Below is a small trained network, with its code and all its weights. Each question gives an input and a target symbol and asks what happens when units are switched off, that is, made to give their printed mean instead of their output.

import numpy as np


def w(rows, s, z=0):
    codes = np.array(rows[::2]) - 128.0
    scale = np.full(codes.shape[1], s)
    scale[-1] = z or s
    return codes * scale


def norm(h):
    return h / np.sqrt((h * h).mean(-1, keepdims=True) + 1e-5)


def f(y):
    return y / 2 * (1 + np.tanh(0.7978845608 * (y + 0.044715 * y**3)))


def softmax(a):
    e = np.exp(a - a.max(-1, keepdims=True))
    return e / e.sum(-1, keepdims=True)


def log_softmax(a):
    a = a - a.max(-1, keepdims=True)
    return a - np.log(np.exp(a).sum(-1, keepdims=True))


def net(x, mask):
    ids = ['ΓΔΠαβεζηθλμξστψω'.index(c) for c in x.split()]
    T = len(ids)
    res = E[ids] + P[:T]
    u = 0
    for l in range(2):
        q, k, v = (norm(res) @ M[l].T for M in (Q, K, V))
        z = softmax(np.where(np.tri(T) > 0, q @ k.T / 4**0.5, -1e9)) @ v
        res = res + np.where(mask[u], z, O[l][:, -1]) @ O[l][:, :-1]
        u += 1
        y = f(norm(res) @ A[l][:, :-1].T + A[l][:, -1])
        res = res + np.where(mask[u : u + 4], y, B[l][:, -1]) @ B[l][:, :-1]
        u += 4
    return log_softmax(norm(res)[-1] @ U[:, :-1].T + U[:, -1])


Q, K, V, O, A, B = {}, {}, {}, {}, {}, {}
E = w([
[142,147,112,135,61,108,74,156,169,131,184],'Γ',
[129,169,49,143,101,66,120,78,145,85,178],'Δ',
[150,202,124,131,87,140,71,144,179,156,165],'Π',
[175,88,108,111,142,135,150,102,195,95,118],'α',
[94,96,202,113,175,116,113,156,226,117,179],'β',
[207,73,124,98,153,183,128,195,99,221,113],'ε',
[148,167,109,175,133,128,100,145,160,118,171],'ζ',
[135,163,168,210,92,123,195,113,138,105,162],'η',
[160,155,156,120,51,75,176,19,108,122,175],'θ',
[96,208,91,72,55,112,74,183,178,158,158],'λ',
[205,73,83,136,116,37,163,126,121,95,23],'μ',
[94,149,183,116,106,188,98,45,172,120,99],'ξ',
[128,129,105,133,158,180,123,147,138,20,148],'σ',
[183,185,97,141,113,145,82,89,100,88,6],'τ',
[79,178,132,110,179,102,177,205,152,103,86],'ψ',
[171,91,147,138,114,66,119,146,124,177,99],'ω',
],0.02)
P = w([
[84,135,28,141,117,104,111,1,164,124,102],'0',
[171,123,64,138,137,115,70,104,189,107,105],'1',
[196,139,106,112,136,128,103,154,174,76,113],'2',
[205,137,125,92,141,160,107,181,174,84,91],'3',
[206,121,157,81,152,175,149,205,161,75,73],'4',
[197,115,144,69,152,201,170,219,162,63,59],'5',
],0.0066)
Q[0] = w([
[206,147,125,99,98,109,157,133,231,101,157],'0.h0',
[162,139,132,84,131,110,144,182,202,79,92],'0.h0',
[177,254,147,147,64,120,111,127,211,64,175],'0.h0',
[178,199,95,157,22,153,96,150,180,59,100],'0.h0',
],0.009)
K[0] = w([
[190,13,149,37,136,204,177,205,120,147,59],'0.h0',
[95,83,115,64,148,208,212,197,77,178,124],'0.h0',
[142,104,254,71,203,170,101,146,136,74,34],'0.h0',
[161,69,174,95,148,178,84,139,55,109,92],'0.h0',
],0.0076)
V[0] = w([
[170,133,40,150,106,128,174,169,93,172,176],'0.h0',
[120,101,174,90,189,99,192,121,207,200,239],'0.h0',
[102,234,255,175,110,107,82,65,122,162,186],'0.h0',
[82,59,127,129,125,234,69,94,106,68,207],'0.h0',
],0.0062)
O[0] = w([
[166,163,172,240,202,106,87,105,164,127,64,79],'0.h0',
[129,119,180,87,205,26,69,65,137,169,190,59],'0.h0',
[68,8,121,112,108,165,105,136,99,149,74,1],'0.h0',
[129,130,168,107,122,173,152,129,216,78,174,49],'0.h0',
],0.011,0.0058)
A[0] = w([
[184,156,155,186,149,138,50,111,95,148,80,168],'0.n0',
[158,112,111,134,128,74,125,110,65,224,172,66],'0.n1',
[151,2,120,152,187,84,137,102,132,15,141,247],'0.n2',
[102,131,118,41,109,135,125,124,218,122,163,235],'0.n3',
],0.007,0.0015)
B[0] = w([
[54,92,201,127,57,140,142,105,160,69,104,198],'0.n0',
[37,176,192,84,172,100,254,224,181,93,120,159],'0.n1',
[168,227,146,222,164,188,118,130,116,214,206,154],'0.n2',
[152,94,247,125,165,46,140,148,36,98,154,253],'0.n3',
],0.0089,0.0043)
Q[1] = w([
[102,2,107,105,167,154,95,92,101,205,106],'1.h0',
[153,52,51,92,154,241,136,122,127,194,112],'1.h0',
[130,98,99,79,173,174,147,92,136,124,172],'1.h0',
[166,70,156,134,255,148,112,69,128,146,112],'1.h0',
],0.0094)
K[1] = w([
[2,93,101,179,51,43,53,67,136,110,173],'1.h0',
[48,169,108,184,64,109,78,43,66,66,141],'1.h0',
[102,143,71,105,103,168,96,102,171,99,241],'1.h0',
[114,146,107,161,114,149,128,87,114,226,254],'1.h0',
],0.0077)
V[1] = w([
[14,206,234,77,197,170,133,104,193,44,161],'1.h0',
[188,7,170,63,101,72,118,67,209,174,150],'1.h0',
[154,120,200,116,122,103,172,148,202,211,17],'1.h0',
[110,39,119,177,101,46,236,254,157,67,140],'1.h0',
],0.0056)
O[1] = w([
[76,245,127,129,83,172,97,156,253,168,155,141],'1.h0',
[191,146,172,135,116,97,128,130,150,35,91,3],'1.h0',
[118,95,113,198,138,66,98,33,191,133,56,178],'1.h0',
[110,6,88,153,121,87,187,166,218,112,174,234],'1.h0',
],0.011,0.0047)
A[1] = w([
[227,65,103,210,149,56,126,103,129,150,7,4],'1.n0',
[61,185,84,137,182,82,245,161,123,220,186,139],'1.n1',
[137,99,113,33,6,243,161,158,85,70,196,103],'1.n2',
[23,53,254,30,72,238,162,146,141,98,246,148],'1.n3',
],0.0057,0.0037)
B[1] = w([
[132,141,101,109,222,137,172,137,115,120,228,187],'1.n0',
[188,62,115,10,163,217,86,96,207,154,117,253],'1.n1',
[81,130,109,166,122,189,124,79,130,35,68,217],'1.n2',
[33,130,119,122,255,103,118,128,72,146,94,225],'1.n3',
],0.012,0.0057)
U = w([
[122,66,147,206,150,174,149,92,102,204,177,189],'Γ',
[90,190,129,208,109,152,72,94,195,201,65,96],'Δ',
[44,48,94,173,71,62,199,164,206,162,123,124],'Π',
[134,111,187,96,102,107,206,66,96,174,92,200],'α',
[152,127,63,123,16,151,182,150,142,78,33,207],'β',
[119,149,97,127,121,48,82,191,68,187,75,199],'ε',
[168,85,161,100,116,144,19,85,144,105,45,91],'ζ',
[163,40,65,45,136,157,86,84,195,169,125,153],'η',
[140,111,140,124,132,133,146,149,135,137,106,104],'θ',
[157,152,68,139,178,166,53,83,56,150,168,103],'λ',
[180,92,55,110,155,74,224,186,47,126,177,97],'μ',
[255,194,177,58,93,136,178,167,116,124,165,134],'ξ',
[190,28,176,117,110,121,116,183,135,33,139,101],'σ',
[73,95,168,86,207,69,115,144,88,171,235,118],'τ',
[16,85,114,108,181,107,111,81,96,59,82,93],'ψ',
[92,162,112,121,160,201,178,177,185,59,178,5],'ω',
],0.0079,0.0031)

Each question gives the input, a string of symbols that net reads in full, and the target symbol t.
The units are the heads (4 rows each of Q, K, V and O) and the neurons (one row each of A and B). Each row of codes is followed by its name. A weight is (code - 128) times the scale printed after its matrix; where a second scale follows, it is the last column's (O, A, B and U).
mask holds one flag per unit, layer by layer, with each layer's heads first. A switched-off unit (its flag False) gives its mean, the last column of its rows in O or B, instead of its output. The means were averaged over made-up inputs and are rounded, as every weight is.
A unit's drop is (log p(t) with every unit on - log p(t) with that unit switched off) / (log p(t) with every unit on - log p(t) with every unit switched off).
The circuit of an input: a set's keep is (log p(t) with only the set's units on - log p(t) with every unit switched off) / (log p(t) with every unit on - log p(t) with every unit switched off). Starting from all 10 units, units are removed one at a time, each time the one whose removal leaves the highest keep (on an exact tie, the one counted first), for as long as the keep stays at least 0.8.
circuit, biggest first: the units of the circuit, biggest drop first
k most important neurons: the k neurons with the biggest drops, biggest first
k most important neurons of layer l: the k neurons of layer l with the biggest drops, biggest first
drop of u: that unit's drop, to one decimal
input Π Π Δ β μ Γ, target μ: circuit, biggest first	(1.h0; 0.h0)
input Δ ξ ζ, target ψ: circuit, biggest first	(0.h0; 1.n3)
input Δ μ λ ξ ξ Δ, target ψ: circuit, biggest first	(0.h0; 1.n3; 1.n2)
input ε ξ ω Δ, target Δ: circuit, biggest first	(0.h0; 1.h0; 0.n0)
input Γ Γ ζ τ Γ ζ, target β: circuit, biggest first	(0.h0)
input Γ Γ ε, target σ: circuit, biggest first	(1.h0; 0.h0)
input σ η Γ, target ω: 2 most important neurons	(1.n3; 1.n2)
input τ ξ θ, target ψ: circuit, biggest first	(0.h0; 1.n3)
input ζ Δ Γ η, target Γ: circuit, biggest first	(0.h0; 0.n2)
input ψ β σ Π Δ Δ, target ω: circuit, biggest first	(0.h0; 1.h0)
input σ η ψ ψ λ, target η: circuit, biggest first	(1.n1; 1.h0; 0.h0)
input η Π λ, target ε: 3 most important neurons	(1.n1; 0.n1; 1.n2)
input τ ω Γ λ Π, target Π: 2 most important neurons of layer 0	(0.n1; 0.n0)
input Γ Γ ψ Π θ ζ, target η: circuit, biggest first	(1.n1; 0.h0)
input ξ μ ω ζ, target Π: 2 most important neurons	(0.n1; 0.n0)
input λ τ μ ψ α Π, target ξ: most important neuron	(1.n3)
input β ω Π η, target Π: circuit, biggest first	(0.n1; 1.h0)
input η Π μ η Δ, target μ: 2 most important neurons of layer 1	(1.n0; 1.n2)
input ζ η ω ψ Δ, target η: 2 most important neurons	(1.n1; 0.n0)
input σ β ψ β θ, target τ: circuit, biggest first	(0.h0)
input μ Π η, target μ: 2 most important neurons of layer 1	(1.n0; 1.n2)
input ζ β λ ζ ζ ξ, target ψ: 2 most important neurons of layer 1	(1.n3; 1.n2)
input Π η α β, target τ: 2 most important neurons	(0.n3; 1.n3)
input ξ η ω Γ Π, target Π: drop of 0.n0	0.2
input Γ λ λ η β, target τ: drop of 0.h0	0.5
input ψ ψ ξ, target ψ: drop of 1.n0	0.0
